In the rows, 128 means zero.
Facts:
tridrestu η pliri; drefu η brifom; bamonek η pladru; fugraris η drefo; stomus η drefo; tusezen η klovobi
kuflar η gogres; stokan η nopil; tuplu η nopil; floge η gogres; foma η nopil; poste η dorak
drabon η plufle; deto η nuze; sebus η skubolom; bogazun η droster; baplus η nopil; brulur η skubolom
kufan η tramek; pliri η pligrustar; kleflam η skubolom; drumim η drika; grada η drika; getis η droster
klukar η puplun; baduplum η getis; puplun η kufan; lodrol η droster; fliklidrik η drika; bruskis η drefo
biflabes η getis; tredu η plufle; feflol η drika; modar η rosur; tadu η pligrustar; miplo η plufle
pidrim η pligrustar; plograsom η stadi; floskes η pligrustar; fiklile η fugraris; mapuver η getis; dorak η stadi
skikom η drefo; gogres η tramek; pligrustar η droster; gropigra η drefu; plufle η pligrustar; skolel η bruskis
traflos η vuflur; panim η pladru; trodon η droster; kasken η dorak; sigre η droster; grafu η brifom
klatri η vuflur; fiste η gogres; remok η drefu; tredrik η dorak; flobim η rosur; skili η rosur
brotris η plufle; zelastok η pligrustar; gedrofo η vuflur; vuflur η rosur; klovobi η panim; rogra η drefu
plurul η stadi; brifom η stadi; laklos η rosur; floklikla η stadi; plesken η pligrustar; puzal η nivim
stegal η nuze; ristoban η bruskis; gepla η nopil; stule η nopil; vazul η rosur; kladem η tramek
breze η droster; skoden η skubolom; betrak η pligrustar; tokeges η rosur; rubo η nuze; bostigol η pligrustar
plagren η bruskis; minu η drika; funer η nopil; klezam η stomus; grupen η pliri; biskogok η stadi
stikiski η gogres; dramul η gogres; driflak η bruskis; bidum η stadi; retagi η panim; felen η klovobi
brastom η nopil; plivun η puplun; nuze η kufan; nopil η stadi; pluplos η pligrustar; komister η nopil
nivim η stadi; brilas η stadi; mudin η kufan; gebam η vuflur; gaves η rosur; grumoson η skubolom
tusezen ξ felen; kuflar ξ fiste; tuplu ξ stokan; floge ξ fiste; foma ξ tuplu; poste ξ kasken
drabon ξ tredu; baplus ξ gepla; kleflam ξ sebus; drumim ξ minu; klukar ξ plivun; lodrol ξ bogazun
biflabes ξ baduplum; feflol ξ fliklidrik; tadu ξ pidrim; tadu ξ floskes; pidrim ξ plesken; pidrim ξ betrak
pidrim ξ floskes; plograsom ξ brilas; plograsom ξ floklikla; gropigra ξ rogra; klatri ξ gebam; remok ξ gropigra
brotris ξ drabon; zelastok ξ plesken; rogra ξ remok; laklos ξ vazul; floklikla ξ plograsom; breze ξ trodon
breze ξ bogazun; tokeges ξ laklos; bostigol ξ pluplos; bostigol ξ floskes; minu ξ grada; stikiski ξ fiste
bidum ξ plurul; komister ξ funer; tridrestu β a; bamonek β g; tusezen β b; kuflar β f
stokan β f; tuplu β a; floge β a; foma β e; poste β f; drabon β f
deto β e; sebus β g; bogazun β c; baplus β a; brulur β c; kleflam β g
drumim β g; grada β a; klukar β c; baduplum β c; lodrol β c; fliklidrik β d
biflabes β b; tredu β b; feflol β b; modar β a; tadu β g; miplo β a
pidrim β d; plograsom β g; floskes β a; fiklile β a; mapuver β a; skikom β g
gropigra β f; skolel β f; traflos β b; trodon β g; kasken β f; sigre β c
grafu β a; klatri β a; fiste β a; remok β a; tredrik β f; flobim β a
skili β g; brotris β f; zelastok β e; gedrofo β d; rogra β f; plurul β a
laklos β g; floklikla β g; plesken β b; puzal β a; stegal β e; ristoban β a
gepla β b; stule β f; vazul β g; kladem β a; breze β a; skoden β a
betrak β d; tokeges β a; rubo β a; bostigol β d; plagren β d; minu β a
funer β c; klezam β f; grupen β a; biskogok β b; stikiski β b; dramul β c
driflak β d; bidum β g; retagi β c; felen β e; brastom β c; plivun β b
pluplos β d; komister β a; brilas β a; mudin β f; gebam β a; gaves β a
grumoson β g; bamonek ζ panim; fugraris ζ bruskis; stomus ζ fugraris; stokan ζ brastom; tuplu ζ funer
floge ζ kuflar; foma ζ baplus; poste ζ tredrik; drabon ζ tredu; deto ζ rubo; sebus ζ brulur
bogazun ζ lodrol; baplus ζ stokan; kufan ζ kladem; pliri ζ plesken; kleflam ζ skoden; grada ζ drumim
getis ζ bogazun; klukar ζ plivun; baduplum ζ mapuver; fliklidrik ζ feflol; bruskis ζ skikom; feflol ζ minu
modar ζ vuflur; tadu ζ pliri; miplo ζ brotris; pidrim ζ plufle; floskes ζ pluplos; mapuver ζ biflabes
dorak ζ plurul; gogres ζ kufan; pligrustar ζ sigre; plufle ζ floskes; skolel ζ plagren; trodon ζ breze
kasken ζ poste; sigre ζ getis; grafu ζ drefu; klatri ζ gedrofo; fiste ζ dramul; remok ζ gropigra
flobim ζ vazul; skili ζ laklos; brotris ζ drabon; zelastok ζ pidrim; gedrofo ζ gebam; vuflur ζ flobim
rogra ζ remok; plurul ζ nopil; brifom ζ brilas; floklikla ζ brifom; plesken ζ bostigol; stegal ζ deto
gepla ζ foma; vazul ζ skili; breze ζ pligrustar; skoden ζ sebus; betrak ζ zelastok; tokeges ζ modar
plagren ζ ristoban; minu ζ grada; funer ζ komister; grupen ζ tridrestu; biskogok ζ floklikla; stikiski ζ floge
dramul ζ stikiski; driflak ζ skolel; bidum ζ nivim; retagi ζ klovobi; felen ζ tusezen; brastom ζ stule
nuze ζ puplun; nopil ζ biskogok; pluplos ζ tadu; komister ζ gepla; nivim ζ plograsom; brilas ζ bidum
mudin ζ nuze; gebam ζ traflos; gaves ζ tokeges; grumoson ζ kleflam

Known rows:
traflos: [109 137 105 124 153 152 151 117 114 148 135 120 103 115 124 138]
gebam: [120 122 114 127 158 110 154 132 129 164 120  99 126 137 128 146]
klatri: [112 118 115 127 169 107 161 127 126 154 108 104 121 154 142 131]
fugraris: [104 124 124 114 159 116 139 125 135 147 124 115 118 120 140 129]
pliri: [147 147 118 125 135 122 108 157 104 141 133 129 151  45 108 173]
tridrestu: [134 133 118 160 173 101 121 148  87 159  86 124 137  58 136 151]
sebus: [ 95 125 131 106 125 107 116 136 143 138 154 139 124 108 137 130]
skoden: [135 127 115 126 152 113 147 135 125 156 113 103 125 150 130 145]
lodrol: [108 136 120 135 101  70 129 175  24 124 136  91 136 106 101 164]
droster: [132 135 120 120 143 104 130 126 139 140 119 121 136  81 125 138]
tusezen: [ 98 131 106 129 171 141 153 116 117 147 124 119 101 116 134 127]
felen: [127 122 121 114 178 155 147 109 161 158 115 104 106  89 145 123]
gogres: [157 131 127 118 146 113 140 122 134 141 112 121 107 143 156 127]
kuflar: [142 157 107 110 126 132 138 140  93  94 130 157 124 199 133 138]
floge: [176 149 111 113 151 119 154 146 114 109 100 122 138 229 135 147]
stikiski: [164 154 103 118 151 150 148 130  98 107 105 141 111 196 139 128]
plograsom: [127 138 121  93  81 123  92 152 147 129 174 131 145 134  89 163]
nivim: [155 140 115 106  95 136 112 146 143 143 144 105 139 153  90 165]
puzal: [145 128 108 127 115 102 131 123 149 153 103 100 129 159 103 137]
brilas: [162 134 108 123 108 120 126 138 139 166 129  97 134 164  96 165]
drika: [128 133 120 112 139 110 137 123 148 140 123 118 127 102 128 134]
drumim: [ 95 128 127 100 123 113 114 141 140 131 158 141 132 114 130 137]
retagi: [ 68 112 116 141 148  62 155 141  98 155 125 121 122 175 142 133]
pidrim: [ 76 157 157 139 146 112 114 135 124 156 100 130 161  97 136 141]
floskes: [ 93 163 137 163 135 116 129 129  99 180 105 118 154  99 119 169]
pluplos: [ 96 159 152 131 129 119 109 141 128 162 122 127 166  78 122 163]
foma: [170 137 113 107 122 167 109 122 165 149 112 102 115 155 100 135]
baplus: [155 133 108 125 103 123 119 140 138 154 112 100 133 200  91 152]
biskogok: [132 141 104 131 123 150 124 117 121 152 119 120  99 150 110 134]
drabon: [102 142 112 161 159 114 103 143  71 149 117 160 120  21 132 141]
brotris: [ 96 140 114 160 164 115 103 139  75 147 109 161 117  27 141 134]
grafu: [131 120 115 136 125 114 127 128 142 165  89 101 109 196 117 124]
remok: [139 120 109 132 101 117 118 128 152 167  92  97 113 210 104 127]
stegal: [244 151 129 110 140 138 146 107 147 139 105 119  88 154 171 126]

Rows:
[228 149 122 126 119  96 153 127 115 140 112 112 109 193 153 153] -> rubo
[113 129 108 133  85 126  99 119 139 154 120 132  96 176 102 118] -> gropigra
[130 133 121 136 155 114 120 139 119 148 111 129 128  77 135 143] -> pligrustar
[111 130 106 133  69  79 113 157 108 150 141 114 143 211  82 167] -> brastom
[135 126 121 117 120 123 118 127 150 151 115 110 120 156 117 128] -> nopil
[131 129 118 115 122 109 128 119 159 141 120 114 128 127 116 129] -> stadi
[109 131 124 141  94  59 131 165  29 136 136  90 129  93 108 158] -> bogazun
[ 99 181 125 152 118 158 116 129  82 168 136 134 145  54  96 182] -> plesken
[118 121 122 120 129 122 125 123 148 152 105 116 112 159 131 117] -> dorak
[142 121 114 137 131 111 133 127 139 167 102 101 116 165 119 132] -> plurul
[100 121 108 136  99 127 101 113 143 158 113 135  88 181 115 105] -> rogra
[145 131 117 109 105 130 114 136 146 149 129 110 132 153 103 147] -> brifom
[ 93 124 112 134 113 121 113 116 129 155 120 134  91 154 124 111] -> kasken
[137 137 121 140 152 118 111 148 104 148 112 131 137  54 130 149] -> plufle
[173 135 126 115 133 114 139 123 132 139 119 123 110 150 151 131] -> kufan
[ 85 134 112 121 138 115 143 116 121 135 143 134 116  91 126 130] -> klezam
[120 134 104 133 154 144 144 115 108 148 118 125  99 123 131 127] -> feflol
[ 78 118 117 161 147  54 132 148  85 161 109 135 126 124 141 140] -> baduplum
[134 129 112 125 148 115 150 139 125 154 126  99 133 144 118 158] -> flobim
[ 88 127 114 149 129  60 132 156  85 149 128 130 136 140 124 154] -> sigre
[126 144 107 147 158 138 127 126  90 149 111 133 111  73 129 138] -> biflabes
[121 138 107 123  83 134 100 131 132 151 149 126 112 150  92 148] -> stokan
[ 72 125 114 126 150 121 141 121 111 145 139 135 106 112 138 122] -> skolel

Now the same nodes, written a new way:
Known rows:
tredu: [151 142 188  72 145 182 102 103 134 110 163 132 127  97  84]
plurul: [148 118 183 141 166 163 112 163  78 118 134 151 106  95 141]
gaves: [151 128 176 135 175 153 110 105 112 122 148 157  99  95 124]
tadu: [153 110 192 100 150 196  95  82 122  85 162 122 102 126  91]
vuflur: [125 135 180 120 153 171  98 143 135 119 147 144 115 108 130]
floge: [108 140 188 113 155 155  64  37  76 133 146 151  94 121 123]
gebam: [138 115 178 132 163 154  95 113 109 121 148 140 104  89 133]
tramek: [131 129 175 131 160 158  97 112 150 126 152 155 104 110 118]
deto: [110 152 175 149 163 133 117 101 211 155 155 163  94 123 126]
droster: [140 135 184 101 157 170 106 146 139 120 147 146 115 104 102]
zelastok: [150 149 187  92 155 154 150 123 136 122 159 133 112 126  99]
fiste: [134 148 184 101 166 150  85  71  93 140 138 174  87 104 120]
kuflar: [ 97 150 189 108 142 137  87 111 165 122 156 160 112 155 124]
skikom: [134 132 180 118 151 172  92 124 131 119 148 145 114 104 124]
dramul: [119 166 179 127 158 144 134 152 187 150 144 157 106 124 124]
puplun: [115 144 179 129 157 164  99  94 167 149 151 156 100 106 120]
miplo: [174 129 185  83 170 158 110  51 105 108 158 138 108  85  88]
klezam: [124 143 180 112 151 150 133 186 177 127 139 153 119 132 130]
komister: [144 120 180 153 158 167 108 140  43 102 137 144 111 105 141]
pluplos: [143 121 189  89 147 169  99 130 169  95 162 133 123 120 102]
plufle: [144 138 189  77 151 173 104  94 131 113 154 130 123 101  98]
skubolom: [135 133 178 118 154 170 107 128 133 120 139 154 112 106 122]
rosur: [137 135 182 124 155 172 106 129 130 119 144 153 112 108 122]
drefo: [134 126 178 132 156 162  99 144 143 117 149 153 110 104 118]
grafu: [156 121 172 153 172 157 111 142  71 105 139 163 107  97 138]
bruskis: [128 138 180 120 154 167 108 165 134 131 145 149 112 100 122]
baplus: [143  86 182 161 157 175  86 141  67  78 143 141 109 114 145]
rubo: [112 122 177 140 168 152  80  71 154 150 157 149  85  90 127]
fugraris: [140 139 177 130 160 165 113 137 129 128 147 158 110 101 120]
kladem: [127 122 181 121 164 162  93 117 119 137 136 141  98  94 123]
retagi: [139 153 180 127 159 149 143 163 161 132 138 163 112 125 119]
betrak: [167 156 183  84 157 163 133 107 149 121 155 147 117 108  93]
remok: [118 128 192 206 175 179 130 118  15  88 111 163 122  93 141]
plesken: [151 112 194  73 151 201  86 151 159  93 151 132 115 125  82]

Rows:
[153 136 169 152 157 153 115 189 103 108 144 163 121 107 136] -> drefu
[138  90 185 155 155 183  84 156 118  72 147 146 110 130 126] -> bidum
[157 147 181 108 166 167 121 127 129 128 145 152 109  96  92] -> trodon
[119 149 173 141 160 159  90 104 191 155 161 168  96  97 102] -> plivun
[143  82 186 127 158 185  83 143  87  84 133 138 103 121 154] -> brilas
[148 111 178 139 162 170 104 148  72 103 133 151 111 101 147] -> puzal
[148 100 191  78 153 182  84 120 157  83 158 131 118 119  92] -> pliri
[147 118 176 154 146 185 104 127  82  95 157 134 102 128 131] -> floklikla
[147 165 183  97 158 153 144 126 151 123 152 154 120 121 106] -> baduplum
[153 134 187  95 169 165 109 106 101 126 145 140 106  88 103] -> mapuver
[118 128 185 113 146 158 117 191 176 120 142 144 120 136 131] -> brulur
[117 160 177 158 161 141 126  90 199 146 161 169  92 130 110] -> klukar
[144 108 193  92 151 192 103 121 158  85 152 127 106 146  86] -> bostigol
[154 139 188 120 166 167 108  62  75 115 151 140  98 100 111] -> breze
[134 131 172 140 147 168  94 177 121 108 147 151 125 101 122] -> biskogok
[152 103 189  84 155 177  94  97 108 108 155 117 102 104 107] -> floskes
[142 140 186  85 154 170 111 125 133 127 149 137 120 101  96] -> pligrustar
[130 113 186 122 153 182  89 146 133 112 144 142 109 116 130] -> vazul
[146 152 173 147 152 153 142 204 121 112 134 160 126 124 154] -> funer
[125 126 188 137 154 181  94 104 111 105 149 141 109 115 117] -> drumim
[138 128 168 151 148 169  92 205 113  96 153 153 127 102 131] -> gepla
[114 172 181 111 145 158  71  82 109 139 159 167 107 121 100] -> stikiski
[147  90 185 152 150 200  94 154  95  69 153 138  94 146 126] -> plograsom

Now the same nodes, written a new way:
Known rows:
bruskis: [162 126  86 111 135 155 145  69 196 120 178 158]
ristoban: [125 119 152 148 114 118 118 136 121 152 116 129]
trodon: [ 54 185 145 152 109 125 153  84 104 135 117  65]
droster: [150 122  73 113 106 187 191  63 149 106 173 155]
breze: [104 143 116 180 147 128 147 103  79 148 119  70]
sigre: [175 122 161 146 130 148 116 149  53  96 149 129]
stokan: [167 112 160 146 158 136 104 212 130 117 120 129]
nopil: [168 143 105 100 168 122 105  96 246 136 165 148]
stule: [164 116 155 145 180 126 119 218 127 111 117 126]
gepla: [141 116 158 148 135 114  83 165 132 147 114 124]
gedrofo: [ 58 129 132 132 108  98 122 113 127 158 110 125]
gebam: [106 115 141 143 122 118 106 137 113 142 123 128]
vuflur: [164 133 101 118 130 155 154  81 197 120 167 158]
flobim: [123 121 163 149 114 121 129 146 120 145 107 130]
grumoson: [ 61 163 150  98 106 101 122 111 121 135 109 112]
kleflam: [ 60 154 152 117 116  92 125 107 119 142 121 128]
skoden: [108 121 141 146 127 110 110 137 111 148 120 130]
miplo: [104 124 115 123 103 141 134 124  77 134 109 108]
plufle: [156 120  85 129  95 189 196  50 143 110 178 161]
brotris: [150 101 117 137 139 153 109 148  45 116 129 123]
drabon: [157  94 125 154 130 158 108 144  56 117 140 125]
panim: [149 134  69  98 145 154 142  71 194 113 175 151]
dorak: [164 152  82  80 154 144 115  88 229 121 152 130]
bostigol: [ 69 105 122 158  76  87 222 148 114  99  90 135]
brifom: [183 146 115 110 156 147 153 109 246 121 154 158]
floklikla: [ 82 163 192 126 107  93 124 133 163 148 113 139]
gogres: [157 143  72  82 134 168 141  76 193 115 160 133]
kuflar: [206 109 150 126 164 105 141 153  72 151 101 137]
floge: [150 121 147 120 144  82 150 121  94 172  93 142]
tokeges: [101 124 127 127 129 113 106 137 103 144 113 124]
klezam: [165 109 131 143 145 139 101 167  87 118 125 117]
biflabes: [131 104 128 148 131 130 119 134  80 141 127 128]
drumim: [ 85 152 189 130  99 103 148 122 132 147 114 145]
deto: [106 107 112 137 131 119 106 140 114 156 108 118]

Rows:
[112 127 164 144 130 118 121 188 157 135 105 133] -> brilas
[ 77 109 135 162  42  98 190 125 118 109  96 129] -> pluplos
[104 126 135 129 136 116  91 141 124 143 119 120] -> remok
[174 152 160 185 170 154 170 160  62  90 142  86] -> lodrol
[120 128 152 140 146  93  93 145 136 156 114 126] -> komister
[ 66 113  99 131  45  98 153 105  98 104  94  99] -> betrak
[161 134 142 123 161 128  83 149  69  94 151 113] -> dramul
[129 131 165 140 139 102 121 171 148 152  98 129] -> baplus
[158 124 114 117 148 144  89 158  81 119 118 102] -> mudin
[ 78  99 117 153  48  75 164  97 100 118 103 124] -> pidrim
[132 102 141 159 102 153 125 143  79 136 128 135] -> tredu
[114  81  83 153  75  99 143 124  74 107 102 110] -> zelastok
[160 144 103 107 171 147 176 129 245 104 158 166] -> nivim
[ 75 161 184 127 131  83 157 157 162 136 105 141] -> bidum
[134 117 154 146 133 109 106 168 149 170  92 130] -> foma

